Below are the code and all the weights of a small trained network. Each question names an input and a target symbol and asks about switching units off, where a switched-off unit gives its printed mean instead of its output.

import numpy as np


def w(rows, s, z=0):
    codes = np.array(rows[::2]) - 128.0
    scale = np.full(codes.shape[1], s)
    scale[-1] = z or s
    return codes * scale


def norm(h):
    return h / np.sqrt((h * h).mean(-1, keepdims=True) + 1e-5)


def f(y):
    return np.maximum(y, 0)


def softmax(a):
    e = np.exp(a - a.max(-1, keepdims=True))
    return e / e.sum(-1, keepdims=True)


def log_softmax(a):
    a = a - a.max(-1, keepdims=True)
    return a - np.log(np.exp(a).sum(-1, keepdims=True))


def net(x, mask):
    ids = ['ΔΘΛΣΨαβεζημξπτω'.index(c) for c in x.split()]
    T = len(ids)
    res = E[ids] + P[:T]
    u = 0
    for l in range(2):
        q, k, v = (norm(res) @ M[l].T for M in (Q, K, V))
        z = softmax(np.where(np.tri(T) > 0, q @ k.T / 3**0.5, -1e9)) @ v
        res = res + np.where(mask[u], z, O[l][:, -1]) @ O[l][:, :-1]
        u += 1
        y = f(norm(res) @ A[l][:, :-1].T + A[l][:, -1])
        res = res + np.where(mask[u : u + 8], y, B[l][:, -1]) @ B[l][:, :-1]
        u += 8
    return log_softmax(norm(res)[-1] @ U[:, :-1].T + U[:, -1])


Q, K, V, O, A, B = {}, {}, {}, {}, {}, {}
E = w([
[147,167,98,108,203,84,175,140,92],'Δ',
[33,143,121,98,196,117,157,82,50],'Θ',
[129,196,42,155,101,156,102,145,137],'Λ',
[181,43,117,93,75,83,131,133,193],'Σ',
[142,87,105,130,205,100,70,74,149],'Ψ',
[124,158,122,143,182,172,34,150,170],'α',
[58,161,134,31,157,100,131,150,120],'β',
[165,144,210,165,90,164,144,65,210],'ε',
[163,54,205,133,54,125,77,118,148],'ζ',
[156,154,133,57,175,92,147,213,85],'η',
[112,141,227,183,103,92,125,147,130],'μ',
[167,147,41,121,107,93,114,98,125],'ξ',
[91,129,155,94,191,107,157,130,1],'π',
[147,74,138,95,62,185,162,143,114],'τ',
[72,122,115,79,163,108,80,205,109],'ω',
],0.0096)
P = w([
[201,236,154,26,140,75,70,72,42],'0',
[173,202,135,56,145,79,91,115,92],'1',
[149,177,120,68,150,73,120,124,107],'2',
[128,158,113,85,146,81,131,155,117],'3',
[102,144,111,95,131,99,153,157,133],'4',
[73,119,124,105,128,102,168,180,148],'5',
[63,96,118,132,128,113,191,184,149],'6',
[50,81,111,150,118,125,219,213,160],'7',
[28,90,87,159,148,137,254,234,203],'8',
],0.0035)
Q[0] = w([
[71,118,138,62,97,101,248,196,52],'0.h0',
[114,54,201,92,188,65,151,139,125],'0.h0',
[109,202,193,167,165,174,115,161,137],'0.h0',
],0.019)
K[0] = w([
[121,98,144,184,13,118,252,169,176],'0.h0',
[131,10,222,155,152,106,128,118,167],'0.h0',
[64,156,163,160,169,241,100,183,155],'0.h0',
],0.016)
V[0] = w([
[109,55,39,40,159,248,125,158,68],'0.h0',
[216,105,142,47,111,222,58,49,104],'0.h0',
[97,137,119,150,72,2,26,158,25],'0.h0',
],0.0077)
O[0] = w([
[226,40,93,94,117,194,245,46,90,57],'0.h0',
[141,144,64,147,109,186,240,134,115,191],'0.h0',
[93,116,226,139,254,181,128,131,172,254],'0.h0',
],0.0053,0.0041)
A[0] = w([
[135,120,99,136,107,145,146,112,239,76],'0.n0',
[140,123,161,212,102,163,142,92,173,154],'0.n1',
[99,124,81,179,155,117,166,190,173,7],'0.n2',
[220,175,145,140,96,143,91,86,204,195],'0.n3',
[135,109,65,181,156,127,113,107,141,57],'0.n4',
[251,164,119,102,140,76,44,52,120,108],'0.n5',
[209,122,174,125,112,110,106,147,54,28],'0.n6',
[190,132,119,35,130,133,75,107,146,36],'0.n7',
],0.011,0.0016)
B[0] = w([
[144,71,192,159,145,37,52,51,71,245],'0.n0',
[134,202,55,139,88,179,92,43,195,195],'0.n1',
[47,74,180,105,152,139,206,57,37,254],'0.n2',
[209,164,52,173,231,127,125,65,158,232],'0.n3',
[52,190,193,125,113,159,110,99,82,214],'0.n4',
[255,200,33,165,180,149,106,190,179,226],'0.n5',
[168,181,221,115,84,166,120,176,6,161],'0.n6',
[158,241,169,134,84,143,229,173,228,238],'0.n7',
],0.0073,0.0035)
Q[1] = w([
[75,96,146,85,210,179,162,244,114],'1.h0',
[110,149,145,163,124,130,144,117,164],'1.h0',
[149,135,102,134,142,143,103,83,130],'1.h0',
],0.011)
K[1] = w([
[174,74,163,141,9,94,29,108,115],'1.h0',
[112,161,152,102,157,122,125,92,117],'1.h0',
[110,171,108,124,146,117,166,137,102],'1.h0',
],0.011)
V[1] = w([
[110,184,135,114,71,255,94,99,132],'1.h0',
[125,148,149,75,137,156,70,86,141],'1.h0',
[78,176,117,173,149,175,153,146,92],'1.h0',
],0.011)
O[1] = w([
[151,3,128,64,167,27,173,172,112,176],'1.h0',
[143,123,144,165,168,57,176,165,116,216],'1.h0',
[101,103,191,137,76,36,51,117,132,253],'1.h0',
],0.0047,0.0046)
A[1] = w([
[164,59,150,140,147,188,127,182,194,4],'1.n0',
[176,43,53,67,65,177,138,117,104,114],'1.n1',
[108,150,98,166,96,248,144,165,115,59],'1.n2',
[135,155,148,114,144,111,151,70,133,186],'1.n3',
[232,155,50,164,89,105,59,146,231,80],'1.n4',
[162,89,171,128,128,103,95,152,100,106],'1.n5',
[99,135,51,135,86,90,117,172,98,60],'1.n6',
[97,104,88,129,121,112,102,49,105,114],'1.n7',
],0.015,0.0034)
B[1] = w([
[137,85,111,240,86,173,133,196,122,135],'1.n0',
[178,45,137,36,170,117,10,225,110,181],'1.n1',
[87,167,29,84,135,218,134,119,189,155],'1.n2',
[135,83,95,128,64,106,97,105,153,227],'1.n3',
[212,154,40,184,251,25,179,101,148,254],'1.n4',
[138,180,110,145,143,177,135,83,123,167],'1.n5',
[140,175,96,143,52,83,142,154,28,150],'1.n6',
[110,119,107,179,66,143,77,101,156,167],'1.n7',
],0.013,0.01)
U = w([
[202,149,48,194,207,58,139,109,168,170],'Δ',
[95,43,106,167,63,106,33,22,151,124],'Θ',
[94,86,143,169,91,138,95,85,123,96],'Λ',
[55,176,34,96,133,236,151,139,175,188],'Σ',
[113,128,131,124,127,129,111,149,128,4],'Ψ',
[115,125,139,133,127,144,130,152,133,29],'α',
[119,125,180,49,35,75,180,138,244,132],'β',
[91,197,76,150,23,73,132,195,31,125],'ε',
[40,36,150,107,188,105,239,148,92,165],'ζ',
[222,222,200,110,99,181,171,200,126,139],'η',
[43,193,212,153,196,107,24,183,155,164],'μ',
[125,126,146,139,120,130,135,151,130,42],'ξ',
[161,150,210,92,158,187,131,33,33,148],'π',
[173,28,102,45,144,141,28,208,108,169],'τ',
[140,51,167,253,106,201,153,225,164,153],'ω',
],0.0067,0.0029)

Each question gives the input, a string of symbols that net reads in full, and the target symbol t.
The units are the heads (3 rows each of Q, K, V and O) and the neurons (one row each of A and B). Each row of codes is followed by its name. A weight is (code - 128) times the scale printed after its matrix; where a second scale follows, it is the last column's (O, A, B and U).
mask holds one flag per unit, layer by layer, with each layer's heads first. A switched-off unit (its flag False) gives its mean, the last column of its rows in O or B, instead of its output. The means were averaged over made-up inputs and are rounded, as every weight is.
A unit's drop is (log p(t) with every unit on - log p(t) with that unit switched off) / (log p(t) with every unit on - log p(t) with every unit switched off).
The circuit of an input: a set's keep is (log p(t) with only the set's units on - log p(t) with every unit switched off) / (log p(t) with every unit on - log p(t) with every unit switched off). Starting from the 12 units with the biggest drops (on a tie, the unit counted first), units are removed one at a time, each time the one whose removal leaves the highest keep (on an exact tie, the one counted first), for as long as the keep stays at least 0.8.
circuit, biggest first: the units of the circuit, biggest drop first
most important unit: the unit with the biggest drop
top k neurons: the k neurons with the biggest drops, biggest first
drop when u is switched off: that unit's drop, to one decimal
input τ Δ ζ ξ Σ α β ε Σ, target Θ: most important unit => 0.n0
input α β Θ Σ Θ, target Σ: circuit, biggest first => (1.h0, 0.n0, 1.n2)
input β Λ α β β π Δ Δ β, target β: circuit, biggest first => (0.h0, 1.n4, 0.n7)
input ε ξ Σ β Σ π, target Σ: circuit, biggest first => (1.h0, 1.n2)
input ε β Θ ε Ψ Θ, target ε: circuit, biggest first => (0.h0, 1.n6)
input Σ α π, target Σ: circuit, biggest first => (1.h0, 0.n0, 1.n2)
input ξ Ψ Ψ, target Θ: top 4 neurons => (0.n4, 1.n4, 1.n3, 1.n1)
input Ψ Θ Δ π ε ζ ε, target Θ: circuit, biggest first => (0.n0, 1.n3)
input ω π Σ Θ ζ ζ π, target ζ: top 2 neurons => (0.n1, 1.n4)
input ω τ Ψ β ω Δ, target τ: circuit, biggest first => (0.h0, 1.n1)
input ζ Σ Λ μ ζ ξ α ω, target ζ: top 3 neurons => (0.n3, 0.n7, 0.n1)
input ζ Λ Λ, target Θ: top 2 neurons => (1.n4, 0.n2)
input μ ζ τ ζ Δ, target ζ: top 2 neurons => (1.n4, 0.n1)
input μ Ψ Θ, target μ: circuit, biggest first => (0.h0)
input Σ ξ π ξ Ψ Ψ Λ β, target Σ: top 2 neurons => (0.n0, 1.n2)
input μ α ω ζ η, target ζ: top 2 neurons => (1.n4, 0.n2)
input ω β η, target η: top 2 neurons => (0.n6, 1.n4)
input Θ β ω μ π Δ μ Δ, target μ: drop when 1.n4 is switched off => 0.1
input β Θ β, target β: drop when 1.n4 is switched off => 0.5
input ω Δ τ β Θ, target τ: drop when 1.n1 is switched off => 0.7
input Λ ω τ Σ Σ Λ Λ ω, target Σ: drop when 0.n0 is switched off => 0.8
input β π ε α π η Δ τ α, target Θ: most important unit => 0.n0
